Here is a tiny trained network, its code and every weight. The questions are about switching its units off for an input and a class, where a switched-off unit gives its printed mean instead of its output.

import numpy as np


def w(rows, s, z=0):
    codes = np.array(rows[::2]) - 128.0
    scale = np.full(codes.shape[1], s)
    scale[-1] = z or s
    return codes * scale


def f(y):
    return y / 2 * (1 + np.tanh(0.7978845608 * (y + 0.044715 * y**3)))


def log_softmax(a):
    a = a - a.max(-1, keepdims=True)
    return a - np.log(np.exp(a).sum(-1, keepdims=True))


def net(x, mask):
    res = np.array(x, float).reshape(1, 5) / 4 @ E
    y = f(res @ A[0][:, :-1].T + A[0][:, -1])
    res = res + np.where(mask, y, B[0][:, -1]) @ B[0][:, :-1]
    return log_softmax(res[-1] @ U[:, :-1].T + U[:, -1])


A, B = {}, {}
E = w([
[157,165,204,66,192,254,137,147,116,160],'x0',
[2,152,140,177,169,128,247,164,123,155],'x1',
[137,132,118,127,102,139,140,120,119,145],'x2',
[133,111,138,153,175,123,114,125,128,108],'x3',
[171,86,70,104,187,84,144,240,170,202],'x4',
],0.0095)
A[0] = w([
[80,173,99,210,55,76,123,30,97,34,195],'N1',
[183,171,162,67,224,156,119,203,140,232,116],'N2',
[242,74,91,82,68,89,63,146,188,107,252],'N3',
[229,103,181,68,108,193,89,79,65,94,200],'N4',
[187,143,117,95,191,206,146,199,179,202,75],'N5',
[193,30,20,117,135,64,113,142,193,150,177],'N6',
[154,116,183,124,113,165,105,73,82,158,86],'N7',
[132,110,192,72,107,207,98,86,134,91,159],'N8',
[100,85,88,228,147,104,192,176,142,164,114],'N9',
[137,149,142,141,91,162,48,82,94,92,179],'N10',
[54,224,189,125,142,171,157,130,66,112,167],'N11',
[15,138,97,176,146,97,212,153,173,137,188],'N12',
[1,187,210,164,165,154,214,132,83,161,177],'N13',
[112,219,185,137,153,191,151,81,105,130,114],'N14',
[143,200,240,129,135,177,139,97,99,106,96],'N15',
],0.0063,0.0035)
B[0] = w([
[118,132,118,162,104,225,84,50,254,138,247],'N1',
[132,141,129,221,95,184,97,69,169,65,211],'N2',
[237,186,107,88,149,68,141,96,124,70,254],'N3',
[169,178,202,102,149,121,129,135,99,109,234],'N4',
[114,149,126,196,117,191,86,70,199,120,193],'N5',
[178,124,69,133,99,54,182,134,86,88,236],'N6',
[120,147,138,115,152,140,114,163,95,136,160],'N7',
[162,168,195,79,182,93,104,187,96,116,198],'N8',
[71,54,157,157,69,133,101,176,73,209,201],'N9',
[147,164,175,90,134,183,121,129,123,134,196],'N10',
[114,165,74,116,217,123,200,86,88,99,203],'N11',
[82,80,103,171,105,154,116,144,143,190,238],'N12',
[109,80,43,174,189,115,200,95,111,131,248],'N13',
[120,149,91,108,174,96,194,140,87,115,189],'N14',
[97,141,117,104,168,81,184,182,66,117,192],'N15',
],0.0073,0.0094)
U = w([
[187,161,165,155,94,160,39,13,194,61,248],'0',
[157,127,2,118,204,4,218,113,36,80,203],'1',
[59,90,81,196,155,220,128,35,187,177,137],'2',
[91,32,114,171,90,54,126,247,64,231,19],'3',
[144,170,223,55,192,112,124,180,60,141,22],'4',
],0.0058,0.0018)

Each question gives the input, the list of numbers given to net, and the class t.
The units are the neurons (one row each of A and B). Each row of codes is followed by its name. A weight is (code - 128) times the scale printed after its matrix; where a second scale follows, it is the last column's (A, B and U).
mask holds one flag per neuron, in row order. A switched-off neuron (its flag False) gives its mean, the last column of its row in B, instead of its output. The means were averaged over made-up inputs and are rounded, as every weight is.
A unit's drop is (log p(t) with every unit on - log p(t) with that unit switched off) / (log p(t) with every unit on - log p(t) with every unit switched off).
The circuit of an input: a set's keep is (log p(t) with only the set's units on - log p(t) with every unit switched off) / (log p(t) with every unit on - log p(t) with every unit switched off). Starting from the 12 units with the biggest drops (on a tie, the unit counted first), units are removed one at a time, each time the one whose removal leaves the highest keep (on an exact tie, the one counted first), for as long as the keep stays at least 0.8.
units of the circuit, in order: the units of the circuit, biggest drop first
unit that matters most: the unit with the biggest drop
top k neurons: the k neurons with the biggest drops, biggest first
drop of u: that unit's drop, to one decimal
input [-1,4,-7,-3,7], class 3: units of the circuit, in order : (N9)
input [3,1,-7,0,-6], class 1: top 2 neurons : (N11; N13)
input [3,-8,-2,5,0], class 4: units of the circuit, in order : (N1; N4)
input [0,1,-8,5,8], class 3: units of the circuit, in order : (N9; N11)
input [4,2,3,-7,-8], class 1: top 3 neurons : (N13; N11; N14)
input [-1,7,-7,0,8], class 3: top 2 neurons : (N9; N1)
input [1,-8,-1,-6,7], class 0: top 2 neurons : (N2; N5)
input [-2,1,5,7,-6], class 2: top 2 neurons : (N3; N1)
input [1,-2,4,2,0], class 4: top 4 neurons : (N1; N2; N13; N5)
input [-2,-8,5,-6,1], class 1: top 4 neurons : (N6; N1; N3; N2)
input [-6,0,2,3,0], class 0: top 2 neurons : (N1; N13)
input [1,5,6,6,-7], class 1: top 2 neurons : (N11; N14)
input [5,-5,1,1,-1], class 4: top 2 neurons : (N1; N8)
input [-7,1,4,0,0], class 2: units of the circuit, in order : (N1)
input [8,-1,-2,-5,4], class 0: top 2 neurons : (N2; N5)
input [6,1,0,-4,5], class 2: top 2 neurons : (N3; N4)
input [-1,4,-5,4,8], class 3: top 2 neurons : (N9; N1)
input [0,6,5,-7,5], class 3: top 2 neurons : (N1; N9)
input [-5,-1,-7,8,-3], class 0: drop of N13 : 0.2
input [2,-4,-4,5,-1], class 4: drop of N5 : 0.1
input [2,-8,-6,-7,-5], class 4: drop of N8 : 0.1
input [-4,7,-6,0,-5], class 2: drop of N6 : 0.0
input [6,0,6,-2,-3], class 4: unit that matters most : N6
